data =
7040,2056,4159,3666,2388
3786,4060,4125,5551,5016
1468,4441,3583,6443,7009
5002,4215,3868,6573,5322
2267,3898,3794,6167,5929
4619,5234,4344,5668,5358
8239,9395,6778,3294,3172
4046,4325,3604,4639,6178
data[0, 0]: 7040
data[4, 1]: 3898
data[0]: [7040, 2056, 4159, 3666, 2388]
data[3, 1]: 4215
data[:, 1]: [2056, 4060, 4441, 4215, 3898, 5234, 9395, 4325]
data[5]: [4619, 5234, 4344, 5668, 5358]
data[7, 3]: 4639
data[7, 2]: 3604
data[1, 1]: 4060
data[6, 4]: 3172
data[5, 0]: 4619
data[0, 1]: 2056
data[6, 3]: 3294
data[:, 4]: [2388, 5016, 7009, 5322, 5929, 5358, 3172, 6178]
data[:, 0]: [7040, 3786, 1468, 5002, 2267, 4619, 8239, 4046]
data[1, 0]: 3786
data[6, 0]: 8239
data[3, 0]: 5002

W = [[133, 96, 62, 97, 86, 76, 61, 159, 74, 61, 60, 131, 61, 84], [164, 26, 52, 107, 45, 96, 13, 187, 62, 106, 61, 116, 96, 92], [191, 28, 69, 70, 60, 90, 3, 190, 43, 76, 62, 102, 157, 72], [105, 79, 84, 70, 88, 81, 59, 95, 64, 65, 55, 99, 51, 90], [166, 27, 53, 92, 47, 92, 13, 193, 39, 96, 45, 110, 136, 84], [193, 5, 77, 66, 83, 110, 2, 171, 42, 73, 76, 141, 172, 50], [124, 97, 70, 95, 90, 80, 53, 143, 80, 55, 50, 127, 60, 92], [95, 76, 86, 71, 87, 81, 70, 85, 66, 73, 61, 90, 57, 85], [103, 78, 85, 72, 89, 81, 61, 94, 64, 68, 55, 98, 51, 86], [140, 79, 65, 101, 74, 90, 52, 182, 53, 75, 88, 125, 60, 90]]
W[0, 0] = 133
W[:, 9] = [61, 106, 76, 65, 96, 73, 55, 73, 68, 75]
W[7, 5] = 81
W[4] = [166, 27, 53, 92, 47, 92, 13, 193, 39, 96, 45, 110, 136, 84]
W[:, 12] = [61, 96, 157, 51, 136, 172, 60, 57, 51, 60]
W[:, 2] = [62, 52, 69, 84, 53, 77, 70, 86, 85, 65]
W[2, 5] = 90
W[8, 9] = 68
W[8] = [103, 78, 85, 72, 89, 81, 61, 94, 64, 68, 55, 98, 51, 86]
W[:, 1] = [96, 26, 28, 79, 27, 5, 97, 76, 78, 79]
W[2, 1] = 28
W[6, 11] = 127
W[9] = [140, 79, 65, 101, 74, 90, 52, 182, 53, 75, 88, 125, 60, 90]
W[0] = [133, 96, 62, 97, 86, 76, 61, 159, 74, 61, 60, 131, 61, 84]
W[4, 10] = 45
W[7, 11] = 90
W[:, 4] = [86, 45, 60, 88, 47, 83, 90, 87, 89, 74]
W[8, 0] = 103
W[4, 13] = 84
W[8, 12] = 51
W[3, 11] = 99
W[0, 6] = 61
W[9, 13] = 90
W[2, 13] = 72
W[:, 0] = [133, 164, 191, 105, 166, 193, 124, 95, 103, 140]
W[1, 12] = 96
W[5, 1] = 5
W[2] = [191, 28, 69, 70, 60, 90, 3, 190, 43, 76, 62, 102, 157, 72]
W[6] = [124, 97, 70, 95, 90, 80, 53, 143, 80, 55, 50, 127, 60, 92]
W[1, 0] = 164
W[3, 4] = 88
W[4, 12] = 136
W[9, 7] = 182
W[6, 7] = 143
W[9, 11] = 125
W[5, 6] = 2
W[1, 3] = 107

x =
[[-21.4   0.0 -31.1   0.0 -35.4  -1.2 -13.3  24.6 -37.6 -24.8 -41.6  22.8
   40.7 -50.3  19.5]
 [ 14.2   0.0  -8.2 -26.5 -29.5  -7.6 -10.5  13.0 -45.8   7.0 -67.3  11.9
   35.1 -53.5  21.2]
 [  0.0  -9.8 -31.1 -34.0 -35.4   0.0 -13.3  24.6   0.0 -24.8 -41.5  22.8
   40.7 -50.3   0.0]
 [-21.4  -9.8 -31.1 -34.0 -35.4  -1.2 -13.3  24.6   0.0 -24.8 -41.6  22.8
   40.7 -50.3   0.0]]
Indices start at 0.
row 0 col 0 = -21.4
row 3 col 8 = 0.0
row 1 col 1 = 0.0
row 2 col 11 = 22.8
row 2 col 6 = -13.3
row 2 col 0 = 0.0
row 0 col 10 = -41.6
row 0 col 5 = -1.2
row 3 col 11 = 22.8
row 3 col 10 = -41.6
row 1 col 8 = -45.8
row 1 col 14 = 21.2
row 3 col 5 = -1.2
row 1 col 7 = 13.0
row 3 col 13 = -50.3
row 2 col 2 = -31.1
row 1 col 11 = 11.9
row 0 col 13 = -50.3
row 2 col 10 = -41.5
row 2 col 3 = -34.0
row 3 col 6 = -13.3
row 0 col 12 = 40.7
row 0 col 4 = -35.4
row 0 col 3 = 0.0
row 2 col 1 = -9.8
row 2 col 13 = -50.3
row 2 col 8 = 0.0
row 1 col 6 = -10.5
row 0 col 9 = -24.8

grid = [254, 189, 62, 90, 234, 210, 131, 228, 132, 108, 175, 81]
grid[0] -> 254
grid[3] -> 90
grid[1] -> 189
grid[2] -> 62
grid[10] -> 175

X =
[[ -9.5 -11.3   4.1  -3.7  -7.8  -3.4  -0.9   9.6   7.8  -1.6  -8.9 -10.5
    5.5  -1.3  -1.8]
 [ -3.2   1.3  -1.8  -7.6  -9.9   3.1   1.9   5.2   3.9  -3.0  -1.6  -9.0
  -11.2   6.0   2.2]
 [  0.5   3.0  -7.5  -0.2   1.8  -5.4  -1.1   0.9  10.9  -2.7  -7.8  -8.8
    0.7  -6.5   1.5]
 [-22.1 -50.0  47.0  -5.7 -13.9  -3.4 -14.0  27.2  22.7   8.5 -16.6 -22.4
    5.2 -13.8 -13.2]
 [ -4.1  -3.0  -0.7  -1.9  -7.5  -3.3   0.3   7.2  -1.4  -1.7  -6.9   1.0
    8.8   1.0   6.1]
 [ -3.2   1.5  -0.9  -9.2  -8.6   1.0   2.5   4.7   5.6  -3.4  -3.3  -7.3
  -10.1   8.0   1.1]
 [ -6.1   5.6  -0.3  -5.6 -11.0   8.4   3.2   9.6   8.1  -6.0 -10.4 -16.1
   -3.0   4.6   0.1]]
Rows and columns are counted from 0.
(0, 0) -> -9.5
(2, 8) -> 10.9
(1, 0) -> -3.2
(4, 9) -> -1.7
(2, 11) -> -8.8
(4, 10) -> -6.9
(5, 3) -> -9.2
(3, 4) -> -13.9
(5, 6) -> 2.5
(6, 4) -> -11.0
(4, 8) -> -1.4
(0, 12) -> 5.5
(3, 6) -> -14.0
(4, 7) -> 7.2
(1, 9) -> -3.0
(3, 11) -> -22.4
(6, 14) -> 0.1
(1, 13) -> 6.0
(5, 8) -> 5.6
(5, 4) -> -8.6
(5, 11) -> -7.3
(3, 2) -> 47.0
(6, 13) -> 4.6
(1, 10) -> -1.6
(2, 13) -> -6.5
(2, 4) -> 1.8
(2, 10) -> -7.8
(4, 1) -> -3.0
(0, 4) -> -7.8
(1, 14) -> 2.2
(5, 0) -> -3.2
(1, 8) -> 3.9
(2, 6) -> -1.1
(6, 2) -> -0.3
